Facts:
gubrim δ breklere zozeda brozon teska desu
skupar δ fila plabi
brepla δ ludrum laran klegrul
breklil δ gagro skomik
britram δ gagro skostu flesti
gepleplo δ vomego lastok trebo grakapla pleno pigak bruzos
kabranas δ drutrakor zozeda dusto
rogi δ ziletri gritu grino
sutuk δ bostor dropi simar braklasus trebo trinibrom rubas kuzi skomik
klurudro δ plabi flodrus fotrer plograk
stonas δ mazik brozon zitrefli simar beklik kofu pigak soli
kluvim δ grestabrel kadevu saflakler
mupla δ mazik fila tigru tremal madrar grino buvum saflakler
plopom δ grifin
gedro δ vopli flesti
skini δ kodre kofu kele pleno skomik plograk
drakli δ vugak gragol figramin bogru bustobri
stusum δ vofu skelak
zibra δ vopli gritu kludror klozon poste
gratri δ bostor simar faster
godru δ vomego meti nestarik beklik tremal sobo buvum
dofe δ zitrefli gritu desu pigak saflakler
goni δ laran vugak rubre plaskeli nutiskim pigak skanapor
birok δ vomego flugar plaskeli trolen
miza δ plaklivol zifum rubre deklun
lolar δ retrim dolil rubre rubas skelak saflakler
tipa δ bostor simar falumes fotrer
lostun δ grakapla
damafe δ stasitrak voskomen
daran δ kele
luminon δ brozon rogrupal redun zete
dovise δ klozon
stigrupur δ dakla tristo bustobri
dubrak δ vofu vabrak dapus dusto
kiskavim δ falumes saflakler
vigidro δ vomego zitrefli sidu mepes drufluklas
pustol δ klubil zapli klozon bribru
todri δ klubak zuzir neter
tridil δ koti grotir kofu grifin
brugrepak δ grestabrel kadevu ziflin
peflu δ sidu rogrupal faster poste
brasken δ piza vomego gritu plograk butaklos
rulok δ braplan drobraklar stapestek zuzir gragol fube kadevu bribru
nedru δ vopli braklasus stasitrak soli drufluklas
[brozon rubas skupar pleno dapus kuzi rogi plaklivol zete deklun stonas mupla plopom skostu flodrus teska soli kele falumes klubak kofu vabrak bustobri stasitrak zuzir koti dubrak budrapom buvum fotrer dusto grestabrel beklik ludrum desu vomego brasken gagro] β 319
[bostor braklasus rubre vopli gubrim stapestek breklil britram faster pigak kabranas sidu mepes nestarik dropi zapli dakla kludror saflakler nutiskim butaklos gedro skini gragol poste stusum zibra gratri dofe goni trinibrom trolen birok miza laran lolar lastok dolil tipa lostun damafe daran matim vugak luminon dovise stigrupur drutrakor drobraklar flugar plabi kadevu ziletri figramin kiskavim vigidro todri tridil meti grotir neter plaskeli rulok skomik] β 517
[redun brepla madrar zitrefli bruzos retrim drufluklas kodre gepleplo gritu plograk skanapor sutuk klurudro kluvim piza grino flesti drakli ziflin godru mazik tigru zozeda sobo tristo skelak trebo rogrupal fube breklere grifin bribru tremal braplan zifum bogru simar vofu pustol klubil brugrepak voskomen klegrul fila peflu klozon nedru grakapla] β 490

Known rows:
grestabrel: 10 -2 3 -6 5 16 14 7 -8 -5 -4 -1 23 -17 -5 3 1 -5 -13 -13 -3 -6 6 -8 35 -2 -9 2 4 0 -8 2
rubre: -14 -2 5 1 -3 -19 -3 -9 -8 1 -1 9 -8 4 0 -6 2 1 26 25 4 15 -11 0 -2 1 -7 -4 -3 0 -9 1
kluvim: 16 -3 2 -1 -6 -11 -4 -6 2 -1 1 -1 -7 -14 -1 15 -6 2 -14 -14 4 -4 -1 -13 -23 -4 4 14 1 -3 14 0
koti: 5 7 -5 -8 5 30 15 12 -8 -4 -4 -5 30 -13 -3 -1 -6 -6 -14 -14 -2 -2 11 2 30 1 -2 -1 9 -2 -11 2
grino: 0 -4 3 11 -6 1 -5 12 -1 6 -2 -1 -5 -8 -1 6 -7 -3 -14 -13 7 -6 12 -13 -23 -4 12 5 -3 -2 4 0
kiskavim: -4 -2 8 -6 1 -19 -4 -10 -2 0 6 2 -8 10 1 -6 6 -1 29 23 -1 1 -10 1 4 -1 -9 3 -3 3 4 -2
zete: 18 0 -3 -6 11 32 7 15 -9 -4 -6 -7 23 -15 -4 -2 2 -4 -15 -14 -1 -3 15 6 28 3 -4 -2 6 2 -9 1
grakapla: -5 4 -4 11 -5 6 -4 7 0 2 -3 0 -6 -6 -2 3 -8 2 -14 -14 2 -6 6 -14 -22 -2 22 1 -2 -2 6 0
fube: -2 -3 -1 10 -5 1 -4 -6 11 -1 -3 5 -3 -9 -2 6 -7 3 -13 -14 9 -4 -4 -13 -23 -4 4 3 -4 -3 -6 0
madrar: 2 -3 3 6 -6 -3 -5 11 0 6 -1 -1 -6 -11 -1 7 -7 -4 -14 -14 5 -5 13 -13 -21 -4 11 8 1 -4 7 -1
flodrus: 9 4 -2 -7 5 23 14 15 -9 -4 -4 -5 22 -13 -4 4 -3 -6 -13 -14 -2 -2 9 -5 32 -1 -4 1 7 -2 -9 2
pigak: -14 -3 3 1 -3 -15 -4 -6 -5 5 0 4 -8 19 6 -6 5 -3 19 22 0 20 -10 5 -5 2 -9 -5 -4 -3 -8 1
poste: -11 -2 6 4 4 -10 -4 -7 1 6 3 1 -9 27 3 -5 19 4 7 9 -1 11 -11 14 -2 4 -10 -4 -4 1 -6 0
mupla: 29 -2 -3 -6 16 6 10 6 -8 -4 -6 -9 8 -17 -4 15 -1 -7 -12 -14 -1 -6 12 -4 34 -3 -9 8 23 1 -3 1
drutrakor: -8 -3 5 -3 -2 -13 -4 -9 9 1 8 3 -4 10 1 -6 4 2 16 29 -1 9 -10 13 -2 1 -8 -2 -4 7 -7 8
dofe: -4 -3 2 -6 5 -19 -5 -9 -1 3 11 -4 -8 7 4 -5 8 -5 27 20 -5 -2 -10 12 -2 2 -9 -1 -2 4 13 0
trolen: -15 -3 -1 -1 -1 -18 -3 -9 -4 6 2 2 -8 13 8 -6 3 -6 18 20 -1 8 -10 9 -7 1 -9 -4 -4 -2 -6 1
piza: -1 -1 -3 9 -5 6 -4 8 2 6 -2 -2 -6 -5 -1 7 -8 -1 -14 -14 1 -5 6 -14 -22 -4 18 0 -1 -3 11 -1
britram: -7 -3 -1 -6 2 -15 -4 -11 10 -2 6 1 -8 21 2 -6 8 9 23 14 -4 -2 -9 18 1 5 -8 -2 -3 6 10 -1
brugrepak: 14 -3 -1 0 -7 -9 -4 -8 7 -2 1 -1 -6 -14 -2 14 -8 3 -15 -14 3 -3 -3 -13 -22 -4 2 13 0 -5 10 0

Rows:
No name comes twice in this set of rows, the named rows included.
-14 -3 16 -1 -2 -18 -4 -7 -5 3 0 7 -8 17 1 -6 9 -4 18 25 6 19 -11 -5 3 -3 -8 -2 -4 -2 -9 -2 -> saflakler
-2 -3 6 -6 -2 -21 -5 -10 1 -3 9 4 -9 0 -2 -7 2 4 31 29 -1 0 -10 7 2 1 -8 3 -3 12 -2 2 -> stusum
2 -3 2 -6 0 -16 -4 -10 12 -1 16 -2 -6 3 2 -6 3 0 23 27 -4 -2 -11 18 0 0 -9 2 -2 13 2 9 -> kabranas
-5 -3 -1 -6 7 -18 -4 -10 -1 5 11 -5 -7 13 6 -6 10 -4 24 14 -5 -2 -9 19 -3 3 -8 -3 -3 3 16 0 -> vigidro
15 -2 -4 -3 -6 -7 -4 0 0 6 4 -6 -8 -14 -2 16 -9 -5 -13 -14 -3 -4 8 -13 -22 -3 8 8 9 -3 36 0 -> godru
-10 -2 -3 -5 3 -19 -4 -10 -5 4 7 -2 -7 5 8 -6 0 -6 26 18 -4 -2 -11 16 -7 3 -8 -5 -1 1 10 0 -> birok
-6 -2 0 -7 -1 -20 -3 -10 -6 -2 7 3 -9 -4 1 -6 0 0 33 22 -2 -4 -10 10 -3 2 -8 -2 -4 7 1 0 -> miza
-5 6 -4 4 -5 9 -4 7 13 -1 -3 0 -4 1 -2 4 -10 5 -14 -13 -1 -5 3 -13 -22 -3 25 3 -1 -3 13 -1 -> kodre

The same elements again, as new rows of numbers:
Known rows:
plopom: 8 8 17 -9 15 5 -11 21 -3 -6 -6 -1 4 -3 11 -1 -4 3 8 -24 -14 -4 -16 5 16 1 -11 17 16 -11 7 -27 -5 3 -9 10 -5 11 0 0 9 1 -14 3 12 -13
redun: 2 1 -17 10 -2 -2 4 -4 2 -16 8 -16 8 6 -5 13 7 -3 -9 1 -3 8 5 9 -3 2 8 13 -7 -5 0 10 -2 -1 -2 -8 6 4 -7 -5 2 5 2 5 6 11
zifum: 2 2 -18 14 0 1 11 -5 1 -16 6 -17 6 6 -3 10 6 -5 -6 4 0 8 4 7 -3 1 3 14 -5 -6 -4 13 -1 4 -2 -6 9 2 -5 -1 5 4 -2 4 3 11
rulok: -7 -1 20 -9 -11 5 -2 -5 -6 7 -8 10 -15 -11 -16 9 -10 -3 6 -3 -11 10 -3 -8 3 -6 7 -9 5 11 6 -7 4 10 -3 7 -17 -16 6 1 2 -9 12 -3 -10 -15
lolar: -3 3 16 8 -12 16 -5 6 -11 7 1 8 -14 -11 12 -5 -1 -3 5 5 0 -6 -6 -8 2 -9 -4 -9 -4 19 -13 0 9 10 -4 4 -1 -24 16 10 6 -9 -9 5 -11 -9
klurudro: 4 -1 11 -3 11 4 -5 -11 -4 -10 -3 -30 7 -6 15 29 5 -4 -10 -21 8 15 9 2 -5 -2 -5 5 -14 -9 -6 7 -3 -6 -8 -25 1 -8 -3 3 7 2 6 8 6 6
zapli: -8 -4 4 5 -9 -7 4 -8 -1 7 -3 9 -5 -4 -15 -12 -2 6 3 4 8 -4 -1 -1 5 0 8 -9 6 9 2 7 2 0 2 8 -1 -6 2 5 -8 -5 6 -4 -8 -14
trolen: -9 -5 0 5 -5 -6 4 -6 1 15 -1 13 -2 -1 -13 -12 -3 6 2 5 3 -5 1 -5 2 1 6 -13 0 8 -1 8 7 0 3 5 -1 -8 5 3 -4 -2 8 -3 -7 -7
grestabrel: 3 7 -5 -24 10 0 -2 15 -3 -2 -2 14 -1 0 0 -1 -9 -6 -1 11 -10 2 -1 -3 -4 -7 -10 3 8 -16 11 -23 -5 -4 3 10 8 14 -5 -12 -13 -5 -1 -8 12 -3
stasitrak: 6 1 -3 -18 11 0 -4 11 5 -2 -2 12 3 8 11 -8 -4 -3 3 7 -5 -9 -3 1 -1 2 -9 4 8 -10 5 -15 -6 -8 7 8 0 22 -6 -6 -9 2 -8 -6 9 7
grifin: -4 7 -17 25 2 -4 3 3 -1 -23 8 -20 15 2 -13 9 7 3 -6 -15 -5 4 -7 17 10 0 9 25 2 -10 3 3 2 7 -11 1 9 7 -6 1 13 8 -2 10 10 -8
rogi: 18 10 17 -16 12 3 -23 17 -3 -3 -3 3 5 -6 29 -2 -1 0 6 -11 7 6 -3 -6 3 1 -16 -1 -5 -14 1 -16 -6 -2 0 5 -6 9 4 2 -9 2 -15 -6 5 3
gragol: -11 -6 2 1 -8 -5 6 -8 -1 10 -3 12 -7 -2 -17 -9 -6 4 2 6 -2 -4 0 -4 3 -1 8 -10 5 9 2 4 5 2 3 7 -2 -7 3 2 -3 -5 9 -4 -6 -11
klozon: 14 8 -6 15 -9 -9 6 -12 1 -34 2 -27 0 -1 -3 12 12 -3 -4 5 20 24 5 10 5 3 3 22 5 -7 5 17 -11 10 0 3 1 8 -11 6 -10 2 -4 -8 -6 2
vomego: 13 7 -2 -16 21 -7 5 13 6 14 -6 12 9 8 7 -11 -8 3 4 -2 -7 6 3 -11 -3 12 -19 -7 -3 -21 7 -10 -8 -4 5 5 3 13 -3 -6 -5 6 -4 -8 4 13
gedro: -10 -5 18 -4 -6 14 -18 -9 4 4 -2 11 -9 1 4 1 -2 -5 9 0 6 -9 -9 -1 -2 -13 7 -12 -5 19 -5 1 16 11 6 7 -28 2 9 13 2 3 -3 0 -12 -3
dolil: -9 -4 0 8 -8 -2 5 -3 -3 10 1 11 -5 -2 -9 -13 -1 3 2 8 5 -10 -1 -3 3 -3 6 -11 0 11 -3 7 7 0 2 6 2 -10 7 3 -4 -5 2 -1 -6 -10
skomik: -18 -5 5 1 4 -2 7 -11 1 13 -4 7 -2 -1 -10 -10 -3 3 4 1 11 -14 -5 1 0 -10 -2 -13 5 12 -3 4 11 0 2 1 -1 -1 5 8 4 -2 7 0 -6 -12
trinibrom: -10 -5 0 2 -7 -5 3 -6 0 12 -1 10 -6 -3 -11 -12 -2 5 1 5 7 -9 -1 -2 0 -1 4 -10 4 13 0 4 5 -3 3 2 0 -5 4 2 -2 -3 6 -2 -7 -9
breklere: 1 1 -18 12 -3 -1 3 -4 1 -17 8 -16 8 5 -3 12 6 -4 -9 0 -4 6 5 7 -4 3 9 12 -8 -6 -2 9 -3 -1 -2 -8 7 4 -7 -4 2 6 1 5 7 11

Rows:
No name comes twice in this set of rows, the named rows included.
6 6 0 -15 20 -5 7 10 2 4 -6 7 6 5 8 -8 -6 1 3 -1 -3 -6 -3 -3 1 2 -18 2 10 -16 4 -14 -7 -6 3 6 8 16 -5 -3 -6 0 -6 -4 9 2 -> pleno
-13 -3 24 -2 5 4 -4 -7 -4 13 -9 2 -3 -9 -2 0 -6 3 6 -18 2 -4 -7 -4 7 -6 0 -11 0 8 -3 -1 11 4 -5 -1 -12 -14 10 11 8 -3 5 3 -8 -17 -> daran
3 -3 -13 14 -1 6 10 -8 -3 -18 7 -18 3 8 8 12 6 -7 -10 3 -5 2 7 6 1 7 12 15 -6 -6 -12 14 -5 -4 -1 -8 10 -4 -8 -2 -2 -1 -4 7 8 15 -> vofu
-6 0 -3 12 -9 -5 4 2 1 19 2 16 0 -2 -12 -18 -1 8 5 4 2 -6 -3 -6 3 2 4 -14 -4 12 0 5 5 4 -1 6 0 -9 8 3 3 1 1 -1 -11 -6 -> pigak
-7 -2 1 12 -9 2 11 -2 -3 11 -1 11 -9 0 -7 -16 -3 2 4 11 3 -11 -3 -5 4 0 2 -9 3 13 -7 8 5 5 2 7 4 -12 8 6 -1 -6 -3 0 -11 -6 -> rubre
7 7 -16 14 -1 -5 -6 -3 2 -17 10 -18 16 0 4 8 11 -2 -9 0 17 17 7 5 -3 0 3 7 -20 -11 -1 15 1 4 -1 -6 6 5 -2 2 -5 10 -5 -1 2 10 -> gritu
-3 -7 18 2 -13 5 -22 1 -2 13 0 12 -6 -6 3 -2 0 6 3 -14 -13 -6 -3 -3 6 5 19 -9 -6 14 -5 -2 4 -2 -2 0 -17 -17 8 -1 2 -2 2 6 -3 -7 -> gubrim
-1 8 -4 -6 -6 12 -5 2 -6 -20 3 -14 -4 -8 -9 36 -2 -16 -8 -1 -17 26 3 0 -10 -15 3 11 -12 -5 8 -9 2 15 -8 -7 -4 -6 -2 -8 10 0 8 5 4 0 -> brugrepak
6 5 -3 -10 15 -4 -1 14 1 -3 -3 6 6 4 6 -11 -3 2 3 -4 -5 -8 -6 3 6 4 -11 8 13 -13 7 -15 -7 -6 0 10 7 17 -6 -5 -6 0 -8 -3 12 -3 -> koti
12 4 -4 -13 10 -4 -7 17 0 1 0 11 6 4 12 -11 -1 2 1 4 -4 -6 -2 0 2 5 -9 4 6 -12 4 -15 -9 -8 3 8 8 15 -4 -9 -11 0 -10 -4 12 5 -> desu
7 -2 -19 4 -11 -7 8 -2 6 -11 6 -24 0 1 2 14 13 1 -8 4 8 2 5 11 -13 0 -7 14 3 6 3 3 -9 -9 -5 -23 12 4 -7 -6 16 6 3 5 1 10 -> simar
-5 -9 1 -2 -14 -10 0 -6 4 14 0 8 -8 -2 -12 -10 3 8 0 6 6 -9 1 0 -2 3 6 -10 8 17 4 1 -2 -8 2 -4 -2 -5 3 -2 -1 -3 9 -2 -7 -7 -> faster
-11 -9 3 3 -7 -3 -1 -8 -2 11 1 12 -4 -1 -9 -12 -2 6 0 3 0 -9 2 -2 4 3 14 -11 1 10 -3 7 4 -6 4 6 -1 -9 2 1 -7 -5 6 -1 -2 -8 -> drutrakor

The same elements again, as new rows of numbers:
Known rows:
rogrupal: 16 2 -26 11 6 13 -17 -27 12 -15 -15 -14 -13 -17 19 10 25 10 -7 -24 -18 2 1 -9 -21 -3 16
beklik: 8 14 -25 0 7 20 -19 -18 -18 2 0 31 9 -18 25 30 30 -8 -25 -6 -39 -14 -1 -24 -4 -41 14
gratri: -8 -14 -4 -9 -9 19 -10 -3 -4 -20 11 18 -20 -36 27 17 34 -7 -23 -12 -5 5 -16 -1 -37 -24 11
teska: 12 16 -23 2 9 21 -18 -13 -18 4 0 30 8 -21 27 26 31 -11 -22 -3 -40 -16 1 -20 -2 -41 16
lastok: -3 -8 -4 -10 -15 12 -11 -1 -7 -29 10 19 -6 -30 24 19 37 -8 -26 -11 -4 1 -6 1 -40 -23 18
budrapom: 5 11 -27 0 9 22 -17 -17 -14 6 -1 32 4 -23 28 29 30 -8 -22 -4 -38 -15 -4 -24 -2 -40 10
ziflin: 9 -2 -27 14 9 12 -20 -31 10 -20 -22 -11 -13 -21 18 11 28 11 -9 -20 -19 -1 2 -8 -22 3 11
trolen: -2 -8 -5 -12 -14 12 -11 -2 -7 -27 8 18 -5 -34 26 20 36 -8 -28 -12 -4 2 -6 3 -42 -23 17
kodre: 14 2 -26 12 3 15 -16 -26 14 -16 -14 -9 -12 -12 18 11 26 12 -7 -23 -13 2 5 -12 -20 0 13
stasitrak: 11 14 -25 -4 3 11 -15 -12 -9 -1 2 25 9 -23 24 30 24 -6 -19 -8 -43 -24 -8 -23 -2 -51 19
damafe: -5 -14 -4 -15 -12 6 -6 4 4 -25 13 8 -20 -42 26 17 22 -3 -16 -15 -14 -5 -25 0 -34 -40 18
klegrul: 16 10 -37 1 9 3 -4 -27 16 -5 -18 -8 7 -25 37 10 24 3 -7 -25 -2 6 12 1 -25 0 6
dusto: 17 18 -21 5 12 25 -21 -5 -17 8 -2 31 6 -22 32 23 35 -13 -18 3 -41 -18 5 -16 -1 -37 19
dubrak: 12 14 -21 5 19 31 -20 -6 -14 16 -1 31 -7 -28 36 22 34 -11 -15 3 -39 -13 -4 -18 2 -36 12
nestarik: -3 -9 -3 -10 -15 13 -12 -3 -10 -29 8 18 -8 -31 24 19 36 -9 -28 -13 -7 2 -7 2 -41 -24 17
bustobri: 11 5 -28 -12 5 21 -18 -19 -5 0 -8 38 13 -23 22 43 36 -14 -26 2 -41 -19 6 -19 -4 -39 20
britram: -13 -13 -6 -6 -15 23 -5 -1 9 -15 23 25 -19 -32 26 18 43 -7 -9 -7 6 -2 -9 -10 -33 -26 13
mepes: -2 -8 -4 -10 -15 12 -11 -1 -7 -28 9 17 -8 -32 25 18 35 -9 -26 -13 -7 -1 -8 2 -40 -27 18
breklere: 19 4 -25 13 8 15 -18 -23 11 -14 -16 -14 -13 -17 22 7 27 8 -6 -22 -18 1 4 -6 -21 -2 17
grotir: 1 -14 -1 -7 -23 9 -4 12 -5 -36 10 27 -5 -21 22 13 31 -3 -28 -10 -6 -6 2 2 -26 -27 9

Rows:
No name comes twice in this set of rows, the named rows included.
21 5 -23 14 9 16 -19 -20 12 -12 -17 -13 -15 -18 23 6 28 8 -5 -20 -18 1 6 -4 -20 -1 18 -> zozeda
-1 7 -28 5 9 17 -17 -22 -16 -5 -8 35 12 -27 23 27 35 -10 -24 2 -42 -25 2 -20 1 -36 8 -> zuzir
-10 -15 -5 -9 -10 17 -8 -3 -2 -20 12 17 -19 -38 26 16 34 -7 -21 -11 -6 2 -17 -1 -36 -27 11 -> zibra
6 1 -23 2 3 22 -9 -4 -11 2 2 42 0 -13 26 22 20 1 -24 -4 -38 -16 0 -25 16 -43 -5 -> plopom
9 23 -36 -11 10 10 -4 -18 -13 13 -2 36 28 -28 43 27 29 -16 -24 -6 -24 -11 8 -13 -7 -40 5 -> ludrum
-6 -14 -4 -10 -8 19 -10 -2 -6 -19 11 16 -20 -38 27 15 33 -8 -23 -12 -7 6 -16 2 -36 -27 12 -> luminon
-20 -22 -7 -2 -6 15 -8 -8 -6 -29 1 23 -17 -45 25 12 39 -8 -23 -2 -9 -6 -12 3 -31 -19 2 -> todri
17 4 -25 12 6 12 -22 -24 13 -16 -18 -11 -13 -19 22 14 25 14 -7 -22 -15 1 2 -11 -25 4 15 -> retrim
9 -10 -30 3 11 19 -16 -31 23 -10 -21 -7 -21 -27 21 18 26 9 -6 -18 -17 5 -1 -8 -20 2 10 -> drakli
-7 -12 -3 -10 -7 17 -13 0 -4 -20 8 19 -21 -39 31 18 34 -4 -22 -9 -5 4 -15 -1 -39 -20 11 -> lolar
18 5 -24 13 7 15 -21 -21 13 -13 -18 -11 -15 -19 24 12 28 12 -5 -19 -16 0 4 -9 -23 5 17 -> skelak
-3 -8 -4 -9 -13 12 -12 -1 -8 -29 7 18 -8 -34 25 18 36 -8 -27 -10 -7 0 -8 2 -40 -22 17 -> saflakler

